In the rows, zero is written as 128.
Each row of numbers belongs to one of the elements below and depends on some of the facts about them. Some rows are named. Which element is each other row?

How the elements are related:
ζ: refers to; ω: uses; κ: belongs to class
bagesim | κ 948
bapas | κ 103
bemim | ζ flitras | κ 948
besuno | ζ napu | κ 843
bezik | ω fibrom,skistutrul | κ 221
bigradrum | ω skigriskek,sebur | κ 948
bikavam | ζ skuloke | ω lonak | κ 103
bobrun | ζ plubas | κ 103
bodrim | ζ fibir | ω zagak,grotun | κ 103
bonum | ω brodrar | κ 103
bosko | κ 843
brekla | ω lonak,nika | κ 556
brepek | ω lonak | κ 103
brobi | ζ stula | κ 556
brodrar | κ 556
brures | ζ zaka | κ 843
bugol | ζ kletuvi | κ 103
buli | ζ flastom | κ 556
buzipar | ω bugol | κ 556
dafli | ζ sefur | ω noti,gedrum,falor | κ 264
diza | κ 221
domi | ω trinu,grotun | κ 556
drakle | κ 843
dratugrol | ω gubrek | κ 556
drogru | ζ romor | ω klukletor | κ 264
droladak | κ 843
drovi | ζ vaskel | κ 843
druvil | ζ skistutrul | ω laras,gifem | κ 103
falor | ζ druvil | κ 264
fibir | ζ zekis | ω sose,bugol,pestir | κ 556
fibrom | ζ drogru | κ 103
flastom | ζ sesta | ω diza,ruve,trinu,riflel | κ 843
flefugir | ζ plupli | κ 843
flegik | ζ tribror | κ 556
flistos | ζ drovi | ω trifek | κ 843
flitras | ζ pidam | κ 843
flivus | ω ribis,stidrik | κ 948
fludrel | ζ staklor | ω stubi | κ 221
fozos | ω lopal,pligri | κ 264
fusta | κ 843
gatar | ω giplu | κ 843
gedrum | κ 556
geflu | ζ gubrek | κ 264
gifem | ζ libriras | κ 843
giplu | κ 264
greskesku | ζ tafo | κ 556
grodram | κ 843
grotun | ζ riflel | κ 103
gubrek | ζ gula | κ 948
gula | ζ bigradrum | κ 103
kabe | ζ bezik | κ 556
kabu | ω lustar,noti,laras | κ 948
kletuvi | ω vibon | κ 103
klukletor | κ 221
klumil | κ 843
klustel | ζ buli | κ 221
kones | ζ kabe | κ 948
kufom | ω sebur | κ 948
kupu | ζ stofo | κ 221
laras | κ 948
latugru | κ 556
lebrak | κ 843
lezudrus | ω pidam | κ 264
libriras | ζ bikavam | κ 103
loluk | ζ bobrun | ω bagesim | κ 948
lonak | ζ lopal | κ 103
lopal | κ 103
lubo | ω sasko,sosuklek | κ 221
lustar | ζ bodrim | κ 843
masak | ζ besuno | ω trifek,lustar,sosuklek,giplu | κ 843
masamar | ω sunogek,riflel | κ 556
mistul | κ 948
mopagrem | ζ zagak | κ 948
munuk | ζ vipuvul | κ 843
napu | κ 948
netrol | ω mistul,greskesku,zafer | κ 843
nibran | ζ zegus | κ 556
nika | ζ tigo | κ 264
noti | κ 948
pekodrur | κ 556
pestir | ζ sose | κ 843
pidam | ζ domi | κ 948
pligri | ζ sugru | κ 264
pliklor | κ 264
plubas | ω lopal,relin | κ 221
plupli | ω bemim,relin | κ 843
plupok | ω diza,stubi,sosuklek,vetrodror | κ 221
rebram | ω latugru,sesta,zafer | κ 103
relin | κ 948
ribis | κ 843
riflel | ζ bagesim | κ 556
romor | ω lonak,mopagrem,bemim | κ 103
ruma | ω bapas,kones | κ 843
ruve | κ 264
sasko | ζ skolek | κ 221
sebur | κ 843
sefur | ω gula | κ 948
seko | ω vufli,stevan | κ 221
sesta | ζ brodrar | κ 103
skigriskek | κ 221
skistutrul | ζ masak | κ 103
skolek | ω lebrak,vufli | κ 556
skuloke | ζ pekodrur | κ 103
skupadrem | ζ mistul | κ 948
sose | κ 843
sosuklek | κ 221
staklor | ζ nika | ω gedrum,grodram,stidrik | κ 556
staplak | ω pekodrur | κ 843
stevan | κ 103
stidrik | κ 264
stisken | ω stoske,drakle,klumil | κ 221
stofo | ζ flegik | ω bosko,gedrum,vetrodror | κ 556
stoske | ζ brobi | κ 264
stubi | κ 556
stula | ω vibon,ribis | κ 221
sudrel | ζ zofin | ω sose,klustel | κ 843
sugru | ζ grotun | ω fusta | κ 103
sunogek | κ 948
tafo | ζ laras | ω gedrum | κ 103
tigo | κ 948
trasum | ζ fibrom | ω treklam,libriras | κ 948
treklam | κ 948
tribror | κ 221
trifek | κ 843
trinu | κ 948
vaskel | ζ sasko | κ 264
vetrodror | κ 948
vibon | κ 948
vipuvul | ζ kupu | κ 948
vufli | κ 221
zafer | ζ buzipar | κ 843
zagak | ζ skupadrem | κ 221
zagra | ζ gifem | ω treklam,pekodrur | κ 221
zaka | ω fusta | κ 264
zegus | ζ bonum | κ 221
zekis | ω ruve,relin,zegus | κ 264
zofin | κ 948
zotus | ζ flivus | ω kupu,klukletor,pliklor | κ 843

Known rows:
napu: [160 153 124 128 101 197 158 234  97 120 100 104 123  10 121 185 164 105
 102 158 148 121 100 151 186  84 117]
besuno: [145 151 119 139 103 213 141 206  96 118 101 110  98  37 118 171 182 128
  93 192 147 119  94 146 163  96 118]
masak: [138 152 122 151 100 205 162 195 115 119 109 107  65  34 123 174 182 118
  83 183 150 121  95 137 156  97 107]
trifek: [138 132 113 135 129 133 126 113 110 111 121 126  99 113 140 148 130 129
 125 114 137 132 117 138 153 134 132]
kletuvi: [145 131 134 119 149 113 149 201 139 139 164 114 174 134 124 107 128 109
 128  99 136 115 156 118 122 113 140]
lopal: [142 128 134 114 160 108 153 195 128 136 162 111 204 139 125 112 129 120
 124  95 126 118 158 128 128 116 152]
lonak: [105 121 133 129 152 137 105 131 125 138 149 122 147 179 124  66 137 174
 115 164 123 111 144 129  94 132 141]
fibir: [146 132 143 129 118 125 120 123 133 136 120 140 109 124 128 116 138 116
 120 120 137 125 134 124 116 129 124]
klumil: [150 135 111 136 126 144 106 117 109 115 123 123 116 125 144 153 120 131
 119 116 130 133 119 140 153 141 125]
bobrun: [123 126 133 123 148 125 130 165 129 139 156 119 160 160 122  89 134 141
 121 132 128 113 149 123 110 123 141]
sesta: [110 120 128 121 151 121 147 151 116 140 156 121 182 163 123  87 143 143
 118 122 126 114 147 125 118 120 149]
rebram: [112 123 128 125 140 128 141 154 125 143 157 125 154 161 120  81 141 132
 124 128 135 111 144 115 111 118 138]
dratugrol: [151 132 135 132 127 132 109 109 142 137 123 138 126 119 128 126 122 112
 117 136 136 125 133 120 116 127 124]
fibrom: [121 126 137 116 163 106 139 161 132 131 151 117 159 149 119  88 134 153
 123 140 128 114 152 129 110 120 155]
ribis: [138 133 112 134 129 132 125 112 109 112 121 126 100 113 140 146 129 129
 126 113 137 132 117 139 152 133 131]
flivus: [153 138 118 130 118 116 145 141 127 115 123 122  91  84 144 156 112  90
 136  79 146 132 121 131 168 120 118]
dafli: [ 82 110 147 133 116 157 109 131 171 147 130 137 171 151 102 124 130 143
 147 205  91 140 124 110  66 133 111]
gedrum: [141 128 139 125 138 120 124 108 127 132 119 137 142 120 129 123 132 126
 115 124 129 127 136 132 121 127 138]
stofo: [147 115 126 116 146  56  54  31 129 121 130 166 150 200 134  78  62 103
 178  57 133 134 157 119 100 158 146]
brures: [120 131 111 142 118 148 101  82 112 113 114 134  55 136 138 123 135 151
 123 149 139 128 109 133 134 140 121]
domi: [163 135 139 121 131 112 146 145 139 134 128 135 143  95 129 141 127  88
 124  94 140 129 140 121 132 116 133]

Name these rows:
No name comes twice in this set of rows, the named rows included.
[ 79 109 146 129 119 155 112 127 163 147 128 136 184 158 101 128 131 149
 146 204  86 141 124 114  69 134 117]  geflu
[ 90 110 147 131 124 164  93 131 161 148 130 130 218 167 106 137 120 156
 138 204  76 143 128 121  72 143 116]  stoske
[113 132 107 139 108 142 103  55 119 120 108 135  51 136 132 124 116 146
 125 164 142 124 103 124 141 135 109]  trasum
[137 131 114 125 124 111 165 123 103 116 121 123 127  94 142 157 122 100
 131  68 139 133 118 138 180 119 130]  mistul
[131 129 131 112 137 106 173 189 123 144 160 120 171 151 116 107 143 111
 130  95 138 114 148 113 129 111 143]  bonum
[157 137 117 126 125 118 149 154 105 112 127 121 120 102 142 167 132 105
 131  71 138 136 124 140 169 130 135]  sose
[103 121 136 129 144 136 105 143 120 138 147 122 140 186 125  64 143 174
 115 155 122 111 144 132  95 135 139]  bugol
[ 78 108 146 129 127 153 110 123 160 144 127 134 201 155 102 126 130 157
 143 203  81 142 127 119  70 136 122]  pligri
[153 139 121 128 104 119 145 151 116 120 121 123  88 101 143 158 121  92
 135  69 145 132 120 132 170 125 113]  sefur
[122 126 137 134 125 135 101  78 129 134 113 144  99 142 126  99 139 147
 114 161 131 123 126 127 102 134 128]  nibran
[105 125 107 141 121 146 118  66  96 114 113 137  78 138 137 121 143 153
 120 142 137 128 108 136 141 138 129]  zafer
[ 98 116 157 110 111 130 142 178 148 148 127 129 203 164  96 155 143 138
 151 156  81 145 131 121  91 138 123]  pliklor
[138 105 137  89 135  47  80  82 121 137 135 157 136 236 143  87  85 159
 194  63 111 137 155 126 118 177 149]  kupu

Now the same elements, written a new way:
Some rows with their names:
stisken: [144 188  79 118 148  99  89 144 129 126 120 115 169 116 172 135  96 112
  96 137 122 130 171 136 162 135 136 130 137 153 139 168 106 171 113 156
 119 179  85]
sosuklek: [160 203  84 125 169  94  87 135 149 125 133 151 178 105 155 143  73 115
 112 139 116 125 147 148 166 158 134 142 151 126 139 180 105 158  95 161
 137 149  88]
lubo: [151 196  86 124 149  94  85 129 134 122 119 125 171 111 159 149  83 101
  92 138 118 131 153 141 160 151 140 139 143 142 130 183  90 173 105 161
 124 167  87]
staplak: [101 170 126 113 160 118  99  95 100 126 121 154 203  86 164  84 118 121
 102 143 141 110 175 130 158 135 126  86 158 119 119 118  70 170 116 133
 123 160 108]
greskesku: [127 187 117 109 161 112 133  99 126 136 108 154 175 126 124 125  86 151
 130 119 145 141 175 145 169 108 114 128 167 104 133 122 111 168 117 132
 107 169 103]
mopagrem: [176 168  70 107 141 102 127 130 134 147  83 145 154 104 110 114  92 164
 136 126 146 152 170 151 146  93 122 153 112 142 155 153 119 145  85 138
 119 149 104]
zagak: [147 210  74 124 159  97  81 134 139 143 113 150 169 130 149 169  91 153
 130 134 113 140 149 141 150 120 124 144 140 137 122 148 111 158 105 151
 123 159  89]
romor: [159 161  93 108 137 117 124 141 128 132 100 111 168  93 139 116 102 125
 102 132 150 143 177 147 155 112 136 141 127 156 152 163 104 176  86 147
 110 158 108]
trinu: [197 185  89 128 148 101 123 117 150 144 101 145 149  88 120 105  79 127
 123 111 145 131 176 141 166 119 127 153 133 137 160 166  94 148  70 157
 138 136  87]
vibon: [181 159  74 108 144  84 130 129 141 128  95 140 157  94 127  83  79 130
 126 122 146 139 181 153 171 125 124 143 126 128 167 174 120 140  92 141
 127 163  90]
kletuvi: [152 166  86 103 139  94 125 128 134 119 102 125 166 102 139 102  92 113
 106 127 140 139 175 149 170 131 128 137 137 136 150 175 112 162  99 142
 118 171  96]
seko: [146 189  78 119 148  99  90 146 134 126 119 119 169 117 172 136  96 113
  96 136 124 128 171 136 168 139 136 133 139 150 139 164 109 170 114 152
 118 179  86]
flegik: [106 198  75  78 145 138 133  94 133 105 131 129 206 121 114 122 105 150
 114  98 150 126 189 128 154  78 118 146 165 107 107 163  71 113 118 124
 122 157 106]
kufom: [178 170  82 118 133  93 129 120 136 138  90 125 144  97 132  93  93 116
 109 110 144 139 189 138 169 113 127 142 125 142 158 166 104 152  94 146
 122 171  85]
giplu: [162 191  95 117 159  99 120 113 150 139 110 139 167  99 147 111  64 109
 132 117 150 135 170 145 147 151 122 140 140 113 147 172 102 147  91 154
 142 159  90]
pliklor: [158 184  91 117 156 106 121 127 146 142 109 129 165 108 159 100  76 119
 131 117 154 132 187 142 151 136 118 135 139 123 153 157 116 145 101 148
 138 166  90]
tigo: [180 172  81 120 138  89 130 122 140 136  91 133 148  96 131  89  86 122
 116 113 143 137 187 140 170 118 124 143 127 139 161 165 106 150  89 146
 124 165  82]
bikavam: [151 212  68  77 192 121 113 150  88 113  46 120 154  90  63 136 101 122
 125 124 156 200 159 131 165 105 166 131 118 152 141 110 137 186 128 155
 185 164 105]
kabu: [174 168  83 112 128  78 130 106 133 129  81 127 146  94 119 100  81  99
 104 116 139 144 172 146 161 133 132 146 123 134 152 190  89 156  95 149
 119 173  87]
brodrar: [126 174 122 119 153 113 136 116 135 131 112 153 180  85 156  98 100 125
 119 123 141 138 182 153 173 123 112 126 163 112 130 146 115 168  95 138
 120 155  99]
bonum: [158 176  92 114 140 100 122 126 136 131 103 124 160 101 142 106  97 114
 106 120 138 138 183 142 170 123 128 139 139 139 147 162 112 164  97 146
 119 170  92]

Name these rows:
No name comes twice in this set of rows, the named rows included.
[101 158 117  99 171 106 105 104 103 112 127 173 218  81 151  76 102 133
 119 157 140 110 162 146 157 150 124  88 157 105 127 135  83 161 115 128
 129 151 116]  ribis
[195 171  88 128 151  86 136 126 138 139 106 134 146 113 125  92  71 136
 123 114 149 131 191 140 181 112 124 143 142 124 175 157 103 157 104 149
 121 173  78]  mistul
[126 166 129  98 127 100 123 105 139 136 106 123 177 116 135 106 107 113
 107 111 160 121 181 138 173 138 122 100 154 136 125 140 109 172  91 144
 111 162 101]  skolek
[192 180  88 128 147 101 124 118 148 143  99 139 148  88 125 103  81 126
 121 111 143 132 176 141 168 119 126 152 132 137 159 165  98 148  77 155
 132 144  87]  sunogek
[153 218  73  94 183 108 113 133 108 120  62 134 152 100  87 126  93 117
 126 114 145 180 164 131 174 113 149 134 131 137 137 123 129 170 127 151
 174 169  88]  skuloke
[184 173  76 124 146 102 117 107 139 136  93 130 142 100 131  86  79 112
 107 113 137 133 191 144 166 123 129 150 123 140 171 159 115 146  89 130
 112 162  96]  napu
[143 174  75 105 148  90  94 150 127 114 117 119 178 115 165 132  92 109
  98 149 123 138 161 148 161 148 138 132 136 146 142 181 112 169 115 149
 116 181  94]  stula
[143 206  76 117 149  94  83 126 133 134 105 141 168 124 143 169  88 131
 111 137 109 143 142 143 145 133 131 145 131 138 118 168  96 165 109 153
 118 165  93]  fludrel
[138 175 126 117 165 113 138 107 130 127 125 141 179 110 139 103  81 128
 118 120 153 128 187 145 185 122 123 124 174 107 146 134 105 173 111 139
 115 165  97]  latugru
[123 176 119 107 146 114 128 107 131 126 109 131 178  96 144 102 103 110
 104 119 151 134 183 144 170 125 122 120 153 124 129 146 107 171  99 137
 117 162 103]  dratugrol
[173 180  75 115 133  83 124 116 134 149  78 146 143 113 117 112  94 146
 132 112 136 152 175 144 152 104 116 147 119 135 142 153 111 144  98 138
 117 169  88]  skupadrem
[151 195  91 118 133 100 115 108 134 150  82 138 150 116 121 146 102 139
 117 113 128 153 164 140 146 103 120 150 127 139 122 150  99 162  95 144
 112 167  94]  bodrim
[102 158 120  99 167 105 102  96 104 110 126 172 214  78 147  83 100 127
 112 159 140 115 157 147 154 155 126  88 156 100 122 140  76 166 112 132
 129 150 118]  grodram
[164 204  88 127 167 103  85 138 147 130 132 145 175 103 157 150  75 121
 112 138 118 121 148 143 163 149 138 141 150 138 141 174  99 163  88 165
 134 144  92]  diza

